Here is a tiny trained network, its code and every weight. The questions are about switching its units off for an input and a class, where a switched-off unit gives its printed mean instead of its output.

import numpy as np


def w(rows, s, z=0):
    codes = np.array(rows[::2]) - 128.0
    scale = np.full(codes.shape[1], s)
    scale[-1] = z or s
    return codes * scale


def norm(h):
    return h / np.sqrt((h * h).mean(-1, keepdims=True) + 1e-5)


def f(y):
    return y / 2 * (1 + np.tanh(0.7978845608 * (y + 0.044715 * y**3)))


def log_softmax(a):
    a = a - a.max(-1, keepdims=True)
    return a - np.log(np.exp(a).sum(-1, keepdims=True))


def net(x, mask):
    res = np.array(x, float).reshape(1, 4) / 4 @ E
    u = 0
    for l in range(3):
        y = f(norm(res) @ A[l][:, :-1].T + A[l][:, -1])
        res = res + np.where(mask[u : u + 16], y, B[l][:, -1]) @ B[l][:, :-1]
        u += 16
    return log_softmax(norm(res)[-1] @ U[:, :-1].T + U[:, -1])


A, B = {}, {}
E = w([
[88,254,200],'x0',
[127,128,128],'x1',
[13,81,99],'x2',
[148,45,222],'x3',
],0.0045)
A[0] = w([
[150,87,74,16],'L0N1',
[103,113,145,124],'L0N2',
[148,144,20,123],'L0N3',
[135,113,117,101],'L0N4',
[132,103,140,111],'L0N5',
[138,84,155,108],'L0N6',
[109,180,103,163],'L0N7',
[118,107,135,141],'L0N8',
[85,218,125,79],'L0N9',
[89,136,109,106],'L0N10',
[98,100,137,141],'L0N11',
[83,165,244,3],'L0N12',
[55,142,127,91],'L0N13',
[117,129,84,80],'L0N14',
[138,134,84,92],'L0N15',
[5,90,121,242],'L0N16',
],0.015,0.0034)
B[0] = w([
[87,143,180,158],'L0N1',
[146,91,102,136],'L0N2',
[210,226,58,214],'L0N3',
[153,117,137,128],'L0N4',
[134,90,134,135],'L0N5',
[123,62,148,157],'L0N6',
[68,140,204,180],'L0N7',
[148,92,125,138],'L0N8',
[19,59,224,206],'L0N9',
[106,166,123,143],'L0N10',
[170,79,110,148],'L0N11',
[217,253,25,203],'L0N12',
[85,213,138,164],'L0N13',
[127,162,105,140],'L0N14',
[174,164,125,141],'L0N15',
[50,80,17,255],'L0N16',
],0.017,0.0067)
A[1] = w([
[160,213,24,158],'L1N1',
[135,101,139,151],'L1N2',
[70,146,51,85],'L1N3',
[136,131,142,100],'L1N4',
[156,95,166,126],'L1N5',
[109,130,88,118],'L1N6',
[210,84,200,110],'L1N7',
[117,100,58,148],'L1N8',
[134,141,92,140],'L1N9',
[156,48,125,156],'L1N10',
[110,113,145,108],'L1N11',
[177,226,183,182],'L1N12',
[205,140,141,191],'L1N13',
[176,84,102,169],'L1N14',
[113,141,248,1],'L1N15',
[227,152,105,98],'L1N16',
],0.015,0.0023)
B[1] = w([
[219,181,220,255],'L1N1',
[117,143,120,130],'L1N2',
[188,216,114,187],'L1N3',
[129,128,119,124],'L1N4',
[144,175,132,135],'L1N5',
[165,141,133,149],'L1N6',
[146,248,169,156],'L1N7',
[195,108,112,170],'L1N8',
[144,125,146,151],'L1N9',
[66,145,78,158],'L1N10',
[113,134,140,129],'L1N11',
[101,3,155,201],'L1N12',
[79,124,172,167],'L1N13',
[102,132,61,157],'L1N14',
[151,37,73,157],'L1N15',
[40,86,198,187],'L1N16',
],0.024,0.011)
A[2] = w([
[141,204,54,101],'L2N1',
[102,134,130,125],'L2N2',
[42,153,60,132],'L2N3',
[65,73,133,184],'L2N4',
[133,127,151,106],'L2N5',
[146,184,104,130],'L2N6',
[5,188,103,27],'L2N7',
[132,232,196,148],'L2N8',
[71,26,134,58],'L2N9',
[137,20,227,132],'L2N10',
[135,152,117,99],'L2N11',
[81,44,121,3],'L2N12',
[246,8,121,247],'L2N13',
[114,102,119,99],'L2N14',
[142,142,119,131],'L2N15',
[113,6,59,100],'L2N16',
],0.013,0.0026)
B[2] = w([
[139,84,217,201],'L2N1',
[117,137,119,132],'L2N2',
[47,177,107,187],'L2N3',
[185,167,119,179],'L2N4',
[115,117,127,134],'L2N5',
[170,123,164,168],'L2N6',
[51,190,138,190],'L2N7',
[109,94,51,249],'L2N8',
[252,129,114,186],'L2N9',
[78,53,215,254],'L2N10',
[143,123,142,132],'L2N11',
[208,107,98,162],'L2N12',
[44,208,146,217],'L2N13',
[131,109,110,127],'L2N14',
[148,134,139,134],'L2N15',
[144,86,32,194],'L2N16',
],0.029,0.0077)
U = w([
[100,102,244,154],'0',
[30,208,129,152],'1',
[222,203,134,198],'2',
[121,134,4,3],'3',
[189,40,117,101],'4',
],0.022,0.0031)

Each question gives the input, the list of numbers given to net, and the class t.
The units are the neurons (one row each of A and B). Each row of codes is followed by its name. A weight is (code - 128) times the scale printed after its matrix; where a second scale follows, it is the last column's (A, B and U).
mask holds one flag per neuron, layer by layer. A switched-off neuron (its flag False) gives its mean, the last column of its row in B, instead of its output. The means were averaged over made-up inputs and are rounded, as every weight is.
A unit's drop is (log p(t) with every unit on - log p(t) with that unit switched off) / (log p(t) with every unit on - log p(t) with every unit switched off).
The circuit of an input: a set's keep is (log p(t) with only the set's units on - log p(t) with every unit switched off) / (log p(t) with every unit on - log p(t) with every unit switched off). Starting from the 12 units with the biggest drops (on a tie, the unit counted first), units are removed one at a time, each time the one whose removal leaves the highest keep (on an exact tie, the one counted first), for as long as the keep stays at least 0.8.
circuit, biggest first: the units of the circuit, biggest drop first
k most important neurons: the k neurons with the biggest drops, biggest first
top k neurons in layer l: the k neurons of layer l with the biggest drops, biggest first
drop of u: that unit's drop, to one decimal
input [2,2,1,6], class 2: circuit, biggest first => (L0N12)
input [3,-2,1,-2], class 1: 2 most important neurons => (L0N9 L1N12)
input [6,0,-8,-5], class 4: 3 most important neurons => (L1N1 L0N16 L1N15)
input [-8,0,-5,6], class 1: 4 most important neurons => (L0N16 L1N1 L1N10 L1N7)
input [2,3,-3,-7], class 4: 2 most important neurons => (L0N16 L0N9)
input [8,2,-4,-7], class 4: 2 most important neurons => (L0N16 L1N15)
input [-7,1,2,1], class 3: top 2 neurons in layer 0 => (L0N12 L0N13)
input [-1,7,-1,2], class 1: 2 most important neurons => (L0N16 L1N1)
input [0,0,-8,7], class 1: 2 most important neurons => (L0N3 L0N16)
input [6,-6,-6,-1], class 4: 3 most important neurons => (L0N16 L0N9 L1N1)
input [2,-6,0,-4], class 4: 2 most important neurons => (L0N16 L1N15)
input [4,1,-5,-3], class 4: 2 most important neurons => (L1N1 L0N16)
input [-3,-3,-2,6], class 1: top 3 neurons in layer 1 => (L1N10 L1N1 L1N7)
input [-2,-3,5,1], class 3: circuit, biggest first => (L0N16)
input [1,-3,0,-7], class 4: top 3 neurons in layer 1 => (L1N12 L1N15 L1N1)
input [-4,4,1,6], class 3: 2 most important neurons => (L1N1 L1N3)
input [-8,6,6,0], class 2: 2 most important neurons => (L0N9 L1N3)
input [7,3,-2,-2], class 4: 3 most important neurons => (L0N16 L0N9 L1N1)
input [-4,-4,8,1], class 3: top 3 neurons in layer 0 => (L0N16 L0N12 L0N3)
input [0,-8,-4,7], class 1: 3 most important neurons => (L0N3 L0N16 L0N6)
input [-3,-1,-8,6], class 1: most important neuron => (L1N1)
input [4,1,-6,-1], class 4: top 2 neurons in layer 0 => (L0N16 L0N3)
input [8,7,2,-3], class 1: drop of L0N9 => 5.5
input [6,8,2,-2], class 1: drop of L0N9 => 4.1
input [4,4,3,8], class 2: drop of L0N9 => 0.0
input [6,6,-4,-3], class 4: drop of L1N15 => 0.2
